Each row has a hidden value. The values are split into ranges, and the grade after each row names the range that its value falls in. Each part has its own value, ranges and names.
[ -98   98   58 -108  267  163  -76  212    5  145   67  -32 -159 -281
   52  168   58  -46  -34  101 -123   40  -91   30   38   68  190  115
   31  119  -14  -10  -67 -127 -113  -61 -146   66    3   43 -122]  T
[-143  -63   32  -46 -108 -110   83 -178 -119 -244  -25   21  -29 -121
 -178   49   88 -196   89 -259 -234  -74  -83  142  101  -53 -348  108
  -36   51   74   16   42 -274  -39   76  -10  -21  -52   17   72]  U
[  82  149 -222   12 -133 -205  -44   87  -32 -227  -64   79  -51  -42
   48 -195  -59 -254  -80 -231  274  -21  180   36  231   87   78 -129
 -222 -207  205  284 -145  273  166  281    4   -1 -369 -190    2]  H
[ -43 -170  120   -8   -6   51    9 -151   63   21    9  -69  -68  132
   45 -131  -98  -24  -43  -93   29  -77  -20  -63  -80 -216 -114 -122
   28   88    1  -96    2   71    2   38  -19   24  -30   11  -34]  U
[ -62   18 -127    4 -188 -192    8 -252 -188 -204  -91   56  -31  -67
  -41    9   82 -161  150 -343 -261  -83   36   88  134   32 -364  -79
  -53  -10   36  -28  -35 -111   38  121  -28  -24   15  -20   76]  T
[ -51   48 -118  144 -235  -59  -29 -136  -34 -180  -90  -13   59   95
   30 -215   88  -61   33 -228 -129   38   15    7  129   37 -261  -31
  -58   89   18   69  -31  -77  -39  142   77 -222    1  -69  142]  E
[  43  101 -243   52 -104 -157  -82   49    1 -293  -75  101  -56   48
   23 -240  -44 -210 -102 -228  234  -61  102   49  190   11   41  -66
 -190 -235  181  202 -119  242  127  293   53  -48 -253 -204   -6]  N
[ -44 -194  191  -36   54  191    6 -136  131  144   52 -121 -100  198
   95 -143 -169   65  -86   72   48  -36  -39 -125 -155 -272   42 -109
   59   94  -17 -160   46  173  -51  -33  -19   64  -43  -36  -36]  U
[ -33   35 -189   86 -187 -109   91   20   53 -134  -55  158   43  108
   40 -221   77  -70  -83  -83    0  -66   76  -79   83   56   70  -18
  -55  -53  102  113  -51  211  -26  177  119  -41  -41 -154   24]  A
[ -25   36 -170   17  -13 -153   44   85   24 -264  -22  107  -81  -14
  -42 -167    2 -188 -124 -169  161 -101   69  106  155  -32   23   30
 -122 -152  130  170  -82  135   85  274   21   -3 -206 -145  -68]  T
[ -20  104   77  -82  196  175 -144  220   17  175   72  -49 -151 -232
   50  111    4  -48  -57  101  -21   72  -64  -10   53   87  183   27
   -8  102    9   51  -81  -82  -48  -31 -119   35  -80   33 -104]  H
[  -9   36 -182   81 -174 -170  170   36   37 -117  -31  135   32   78
   44 -227   60  -74  -96  -87   39  -75  149  -27  107   56   33  -46
  -67  -38   77  156  -58  215   27  234   89  -26 -122 -144    2]  E
[  13   98   87  -59  101  105  -35  155  -20  155   22 -109 -131 -163
  120   43  -41  -88  -43   57   39  110    2    0   35   77  119  -14
  -29  117   -5   80  -82  -24  -37  -19  -85   52 -204   49  -12]  A
[  71 -166  145   18   21  104  -36 -120   79  221   62 -114 -148  185
  105 -150 -176   94  -85   15   84  -50   67  -92  -98 -198  -84 -283
   55  124 -102 -118  -26  162  108   75  -63   35  -54   18 -101]  N
[  15 -222  210  -23  -19   64   21  -60   96  191  108   -6  -63   78
  -57  -73  -84   33  -88    7   34 -115    7 -116  -91 -163 -110 -198
   65  167  -16  -39   16   22   78   54  -28   54  -23   72 -131]  H
[ -52  -65  -22   28 -110 -141   34 -112 -119 -243  -40   78  -69  -50
 -177   -9   85 -181   24 -262 -145 -114  -80  159   90  -28 -382   53
  -30    5   20   30  -14 -262   46  171   49  -41  -27   62   16]  N
[   6    6 -151   50  -81 -130   79  118   72 -151  -17  164  -39   57
  -15 -195   27 -127 -154  -79  150 -108   73  -14   91   15  101  -17
  -74 -103  115  164  -84  203   60  237   85   17 -137 -121  -75]  Y
[ -45   88   61 -143  143   80 -122  140  -61  122   51   16 -102 -311
    6  192   29 -127   25   -6  -91    2  -55  -15   62   99  107    9
  -30   52   81   42  -66 -104  -37  -48 -130  103  -73   51  -89]  N
[ -30 -181  191  -18   11  145  -33 -146  122   41   51 -163  -85  183
   39 -197 -196    1  -89  -30  141  -11  -15  -64  -73 -289  -63 -122
  -10   84   27  -59   44  117   15   41  -32  -13 -160  -58   -9]  U
[ -15   49  -48 -120  -65   50  199 -125 -144  245   -8   82 -158   -7
  146  154  -21   48   71  219 -358  -15   58  -79 -100  100  185  -13
   71  -66  -57 -208   49  248 -124  -94   17  306  -21  -97   67]  Y
[ -41  143   36  -27   76  151  -83  171   22  226   36  -60  -33 -192
  147   46   66    5   -6   88 -110  121    0 -102   58  158  175  -21
    6  204   -4   64  -79  -39 -116  -68  -94  -34  -17   20  -20]  E
[ -41 -170  169  -30    6  144  -11 -170  106  176   57 -120  -70  148
   95 -122 -133   77  -33   10  -16  -31   17 -144 -100 -217  -27 -191
   58  155  -25 -139   28  147  -16  -26  -72   28   -5  -32  -44]  U
[ -55  -80   -5   64  -86  -40   24  -82  -39 -212  -27   46  -84   58
 -143  -90   51 -109  -42 -156  -98  -75 -107  126   47  -75 -285   89
  -10   11   -4    6    8 -194    3  160   89  -75  -19   15   25]  H
[ -33  145   23 -106  187   85 -136  162  -47   58   34  -83 -155 -283
   66  112  -19 -135   -7  -29    9   74  -12   66  122   74  113   17
  -72   43   51   84  -97  -72  -11   11 -166   37 -175   -1  -67]  T
[   4 -213  205   38  -40  181  -10 -100  148  213   74  -75  -62  228
   35 -173 -114  115 -107   83   24  -34  -31 -165 -143 -201  -54 -170
   90  187  -63 -108   41   86   -5    6   27  -12   20   22  -54]  Y
[-121  147   26  -98  183  182 -129  145   29  146   66  -78  -97 -272
   84  117   58  -16   16   63 -159  105  -35  -35  111   97  207   49
   -6  156   32   23  -58  -64 -128  -82 -188  -19    2  -56  -66]  U
[ -31  -42   24 -182  -27  -31  225 -108 -134  130   69  117 -162  -93
  -53  180  -51  -43   32  137 -253 -116   55   24  -44    2   68   18
   20 -117   30 -111   89  144  -14   11  -17  323 -144  -91  -16]  N
[ -31   70  -79  122 -157    0  -96  -61  -13 -153  -86  -59    8   63
   57 -198   43  -89    2 -200  -33   80  -14    9  122   31 -179  -27
  -72   86   24   87  -62  -73  -34  113   48 -204  -56  -48  119]  A
[ -44   26 -145   74 -129  -87  -83 -191  -93 -255 -104   -3  -63   69
   10 -138   18 -124   51 -291 -103  -31   -8   92  120  -45 -275  -37
  -73  -53   24  -20  -48  -40   25  162   20 -114  -19  -80   82]  T
[ -84  137  -25 -124   85   54 -155  208  -10   78   66  120  -11 -360
  -52  170  124 -127   18  -20 -126  -16  -40  -79  143  186  188   31
  -57   48  167  133  -72  -86  -58  -22 -116   35   -3  -26 -113]  N
[ -72  157   54 -112  229  140 -161  197   11  127   46 -117 -121 -318
  120  117   15 -100    1   -6  -13  108  -21   -7  116   90  197    2
  -43  144   51   80 -122  -69  -71  -62 -215    5 -100   12  -88]  U
[  27   86   72  -59  194  127 -169  138  -35  167   25 -101 -185 -188
  117   89  -38  -63  -25    2   12   59  -37   18   31   48   60  -74
   -6  105  -47   -1 -124  -78   12  -11 -141   37  -79   94  -98]  N
[ -47   56 -210    3  -89 -204   82    9   21 -178  -26  126  -17  -40
   28 -149   46 -141  -46 -200   47 -104  164    0  177   31   53  -93
 -100  -80  137  148 -101  236   72  223  -41    9 -116 -180  -66]  U
[ -88   -6  -97   43  -85 -127    4 -149 -119 -216  -74   46  -61  -50
  -58  -19  111 -132   73 -285 -222  -80  -40  125  106   -4 -333   15
  -12   38  -15  -30  -47 -194    0  131   -8  -72   71   23   24]  T
[ -86  -61    1   94 -169  -53   98  -95  -36 -218  -53   26   20   74
 -100 -140   88 -112  -21 -156 -126  -31  -92   88   39  -45 -296  131
  -18   70   15   47   35 -209  -73  130  140 -121  -41   17  117]  E
[  -1 -289  266  -41   62  131   24 -133  117  166   73  -95 -106  193
   31 -126 -192   31 -110   18  125 -117  -39 -106 -198 -325  -86 -172
   78  116  -34 -151   42  101   37   11  -13  105  -62   77 -104]  T
[   9 -125  192  -70   80  137   35 -111   65  101   58 -212 -180  125
  100 -128 -250  -12  -90   43  161   28   39    2  -72 -258   14 -116
  -21   44  -13  -65   25  176   37   36  -79   89 -284  -62   -8]  U
[ -16   94   89  -91  155   74 -103  235   -3  150   90  -28 -120 -318
  -18  134   42 -102  -40   10   -9   44  -14   18  117  124   84  -18
  -27  156   33  141 -101 -158   16   16 -157   21 -119   75 -132]  H
[ -51    9  -10 -113  -78   91  180 -116  -76  295   47  108 -108  -12
   82  146   18  111   61  249 -407  -31   47 -138  -89   93  187  -26
   99   13  -43 -197   79  210 -135 -106    1  250   65 -112   25]  Y
[-102 -231  -90   48   -8 -160  321  227  212 -215   85  417  -13  121
 -276 -183  155  -75 -317   72   87 -358  -63    6  -44 -112  132  212
   60 -117  114  117   19  114    2  306  232  113   62  -71 -251]  H
[  37 -177  147  120   -4   98   61  -46  134  168   20 -120  -97  254
  131 -244  -86  102 -143   23   94  -16   16  -80 -128 -180 -119 -179
  103  239 -165  -79  -45   62   22   82   28  -58    9   95  -62]  A
[ -31  -66 -124   41  -12 -112   59  134  173 -282   21  139  -32  117
  -81 -310  -50 -158 -243 -111  338 -153   61   29  105 -152  126   31
 -125 -174  194  213  -48  257   97  321   83  -23 -235 -202 -120]  T

Part 2:
[-296  -40 -225   86    2  -42  149   47    0  196  203  143 -115  112
  132   51  158  103 -109 -208  -88 -115 -336 -106  -29  -82   40   73
   25  -49  206  -26   -5  140    0 -129   27 -166   86   75   33]  tib
[  59 -120   58 -104  134   82  -70   74   98 -164  190 -115 -182  156
  129   13  109  100   52    2  -40  -54  -50 -110 -183  -27  -21   98
  -70   71  119 -158  -38 -208  -19   13 -165   70   58   90   79]  naliv
[ -47  -88 -123  -37   90   46  -32  185  226 -181  313   14 -107  165
   59   39  307 -258 -202 -114   31  -87 -208   -8 -249  -41  -40  -62
  -22   38  -24 -178 -225 -148  -76 -254 -231   73  172   89  -25]  tib
[ -19   84 -141    4  -70    2  -36  240  -10 -126  286  100    6   56
 -154  110  -46   13  -69 -136  -32   25   -7 -121  -53   32   71   44
 -233  -26   38   28   28  -86  -47  117  106  -19 -111  144  -39]  lazit
[ -29  174 -170   76  -62  155    6  225    9  -90  282  -38   93  -17
 -216  230  -71 -109   44 -154  -37  127    1   31  -71   -9   32   12
   28   43  -69   -6 -126 -125  -13  -69   77   20 -176   80   66]  naliv
[ -20   -6  -81  -41   78 -118   60 -125  -74  -60  151  128  -31  143
  222   94   68  170  165  -17 -204 -101 -167  -67  -99   55  -19  -14
  -61 -205  218 -129  -71  102  144 -195 -160 -236  264    7   -6]  naliv
[-170  -78  -64    3   35   86   52  152  -11  171  144  -75 -130   85
    9   -1   20  227   -9 -221    3  -49 -125 -141  -32 -146   31  234
   59  146  214   13   65 -101  -20  127  111   70 -177  146   78]  vikoz
[   7  -19   71   34    6  192  -48 -117    4 -150  255  -88 -195  129
  126  134   43  143   21  178 -143    3   14 -127   -7   96    2  -22
  -44  -35   15 -195  -96   40  -14  -99 -138 -123  252  -83  256]  lazit
[-119  -16 -190  -34 -130   11 -124  451   87  -68  286   96  216   89
 -385   20   -3 -219 -250 -389  147  -42   51  -18  -65 -105  -60  100
  -70  167  -29    6 -286 -181  -34   14  123  293 -125  182 -244]  naliv
[ -89 -135  -15  -66   -7 -110  -88  225   94  -38   88  143    6   38
 -153  -22  -66   27 -121 -149   59  -89  129  -50  112  -45  -93   58
 -151   65   76  -43  -99    4   24  113   -3  152  105  -14 -181]  Zov
[ 118  159  -26  -16  -22   52  -99  199  -23 -219  315  -64  129   65
 -243  181  -34 -164   -5 -149  -25   84   85   21 -153   80   -3  -96
   26  -57  -36  -93 -253 -143   99 -192 -136  -26  -34   87  -24]  lazit
[ -12  209 -292  109  -45  103   12  256   58 -219  376   45   -3   66
  -27  267   84 -193  -29  -90 -109  104 -214  -33 -216   27  119  -39
 -217  -81  -90    4   -5 -170 -145  -56   69  -92 -152  223   81]  vikoz
[  61  162  -56 -129  173   33  152  -58   34 -174  126   48 -233  -68
  267  195   44  284  320  169 -257  158 -121   27  -82   36   50 -147
 -143  -98   21 -112  107   -4  -41 -112 -124 -131  172  -30  148]  tuf
[ -86  186   11 -141  130  -76  -50  456  104 -111  114  -94 -166   -2
   18  139   33  109   17 -167 -141  195 -188   73 -164 -140   16 -114
 -177   92   20 -107  -94 -254 -143  -98 -126   70 -102  301  -23]  tib
[ 211  -84  -55   30  129  281  -11  -51  232 -332  276  -93 -163   33
   79  159  139 -213   70  205   37   11   88  -13 -139   79  -10  -17
  -23   24 -158 -125   11 -180  -69   -3 -156   99   98 -131  201]  tuf
[ 216 -239   74 -148  413  -72  125 -170  211 -131  -16  -42 -315   29
  387  -25  218   67  256  127    1 -135  -69   13 -166  -21  -68   -4
   66  -81  185 -127  188 -114  111  -24 -372   -3  192 -122   40]  vikoz
[ -47 -304  265   21   56 -123  -55   28  -92  360 -230  -62    0  -42
 -249 -148 -300  283  -61 -227  250 -202  445  -67  474 -134 -183  241
  262  107  282  109   42  147  277  380   84  202  -49 -174 -128]  Fek
[ -40    1   27  -84   36  144   34  128  117 -122  341  -64 -265   81
  -61    1  206  -21 -229  -11   48  -20  -96  -89 -101    9   24  -99
   24  107  -44 -151 -126  -78 -102 -155 -140  -35  107   -4  127]  dib
[ 153   54  -34  143  -49  -45  -86 -158  -39 -313  206  154  -45  125
  131  225   10 -104  -70  259 -135  -78   91  -62  117  222  -20 -215
 -286 -367  -99  -92  -64  198   26  -60 -115 -276  410 -104   74]  Fek
[  12   29  323 -175   62 -343 -228  215 -103 -147   -6  -21 -143  193
   24  -32  -49  229 -167  -44 -116  -84   33  -42   69    8 -116 -195
 -247 -136  163 -206 -260    9   77  -94 -289 -165  307  176 -152]  dib
[ 195   51 -148  -70  227   35  186 -205  155 -265  216  101  -62  -29
  207  190  226 -180  247  135 -100    6  -97  148 -202  109  -46 -245
  128 -200  -65 -169 -107   30  126 -414 -349 -135  340 -216   47]  naliv
[  -6   88 -186   49  -80  107 -114  371   79 -161  323  -22  155   92
 -262  147   42 -288 -173 -265   82   36    1   16 -143  -54  -10   20
  -46   73 -108   -8 -237 -230  -64  -52   57  192 -153  212  -84]  vikoz
[ -50   -6  147 -132   82  197   51   21   10   67   18 -114 -288  -91
   60   31  -82  486  100   82  -43  133  170  -61  216 -102  -19   31
    9  194   15  -44   86   10  -95  180   77  212   83  -70  185]  lazit
[ -49 -269   15  -71   66  -84  -15   -4  -69  152   91   21   40  179
  -38 -136   -9  191   26 -279   82 -249   36 -174  -33  -72  -72  299
  132   41  376  -22  -31  -30  232  107  -29   65  -10   36 -126]  tuf
[ 158  -83 -137  175  101 -110  -15    5  -21  -32   26   62   62   62
   72  133  -42 -120   60 -102   59 -129   72  -40   37    7   -5  112
  -82 -240  127  150  205  -29  126  255   45  -20 -107   87  -70]  tib
[ 167  284 -159   59 -112  104  -98  250    2 -359  441   19  174   47
 -305  276   16 -365 -125  -93   -9  132   74   45 -157  143   45 -220
 -105 -135 -231  -41 -262 -135  -13 -207  -51  -51  -27  114  -18]  Fek
[ 147   77 -113  248   33  -68  -95   88  -25 -139   49   18   76   32
   37  284 -121 -185   48   -6  -44    8   93   32   78   51    1  -23
 -178 -276  -25  100  100  -22   50  175   30  -84  -73  108   12]  tib
[ 244 -124  172  159  130  120   -4 -340  -47  -20 -202  -70 -129 -131
  160  190 -299  268  321  344  -18    5  489    0  450   76  -98   55
   14 -156   -1   67  280  188  143  399   48   43  166 -335  219]  Zov
[  33  283  -22    0    1   94  -18  145   10 -218  163  -21  -33 -107
  -61  318 -141   65  172   96 -206  262   82  112   47   60    3 -212
 -123  -54 -161 -105 -128  -14  -47 -137  -59  -59   87  -21  126]  Zov
[  79  -15   33 -131  188  159  122  -31  101  -81  109  -62 -289  -82
  135   68   32  276  208  117  -53   96   48  -43  -12  -23   29   11
  -14   88   33  -55  184  -83  -49  100  -57   87   34  -86  170]  Zov
[  53 -141 -133  168  -76  109 -204  230  140 -197  309  -32  163  200
 -224   96   72 -470 -268 -178  176 -152   92  -47 -101    9  -75  110
  -18   17  -76  -46 -246 -187   12   15  -29  164  -42   87  -70]  vikoz
[-104 -171   77 -212  195   28   83  -76  105   14  102  -23 -286  119
  288  -79  221  308   73   12  -96  -95 -171  -63  -97  -94  -81   17
   82  101  191 -240 -114    0   13 -205 -251   43  341  -54   68]  naliv
[ -71  275  179 -274  110   22 -106  570  145 -296  269 -200 -421    2
  -25  116   37  254  -49    1 -215  316 -198  -42 -245  -62  105 -195
 -375  215  -47 -229  -60 -373 -313  -71 -190  -17 -124  331  135]  Fek
[  94  -24 -119   38  -12   43    4   59 -103   26   52   61   85  -16
  -88   83 -188  190  134 -125   57  -17  222 -102  143  -44   16  219
 -110  -26  101  191  215  -53   55  418  288  179 -201   79  -51]  tuf
[-263 -223  102 -176   64 -175  -76  189  -44  224   40  -13  -81  247
   70 -187   92  340 -137 -354  -17 -207 -162 -140  -37 -206 -116  190
   60  137  387 -148 -232  -29   96  -75 -110  113  147  205 -166]  vikoz
[ 122  194  -89  -52   54   78  -14  215  166 -417  443   -3 -158   52
  -52  204  188 -265  -91   67  -86  115 -143    1 -291  138   81 -260
 -194  -79 -169 -172 -126 -184 -122 -265 -244 -165   72   68   96]  Fek
[ 154 -166   50  138   74  231   30 -277   83  -68  102  -61  -73  -30
   -1  128  -33  -81   77  192   90  -75  307   -1  197   99  -97    6
  225  -52  -67  -63  -15  131  143   22 -108   33  229 -369  195]  lazit
[-145   74  -10 -134   84 -267  -41  244  -83  -19   69   74 -141  159
  223   50    3  369   86 -158 -269   -4 -292 -109 -129  -83   31   30
 -330  -95  301  -93   15  -79  -25   -5  -69 -159   41  332  -87]  vikoz
[-134    1  -95   27   25    2   -3  171   -1   72  207  -31   -8  136
  -12   61  116  -12 -112 -265  -15  -48 -172  -36 -109  -94  -13   41
   93   10  127  -60 -168  -54   36 -156  -63    7    0  169  -17]  tib
[-169 -233   89  153   -3 -198  -94  -32 -167  334 -222   51   13  120
  104  -21 -200  336  -56 -170    8 -218  149 -110  405 -138 -134  229
   -5 -105  317   88   50  236  171  315  134   49  123   37  -91]  tib
[  24   34  109   49  -29  -20    3    4 -127   85  -45   20  -79  -60
 -117   57 -173  219  -97    8   75  -25  279  -16  397  -23  -64  -63
    2  -61  -15   91   35  176   48  219  139   19   91  -83   16]  dib
[  82   84 -104   29   36   83  -62  -18   34 -355  330    9 -152  203
  275  220  142    4   85  183 -253   14 -205 -115 -241  124   67  -65
 -313 -182   -4 -184  -36 -102 -100 -123 -149 -217  198  128  180]  naliv
[  50  -64   54  -81   76   56 -149  231  155 -228  114  -63 -129   71
   24   70   11   21  -27   28  -11   26   88  -21  -31  -55  -65   12
 -213  100  -47 -118  -80 -202 -116  108  -76  213   71   92    1]  naliv
[  -3 -144   56  -92   51  192  -55  186  181 -150  328 -111 -292  123
  -60  -60  177    1 -234  -15  113  -59   -7 -182 -122  -21   27   70
  -76  202    0 -121  -12 -206 -150   87  -80  135   -3   46  119]  Fek
[ 121   37   50 -121  148  -45   66  176   19  -77  175  -62 -200    1
  -87  -13   56   69  -34 -117   85  -12  -13  -71 -101  -11   58  -23
  -15    9  105   22  133 -171   21   96  -76  -50 -172  104   -2]  dib
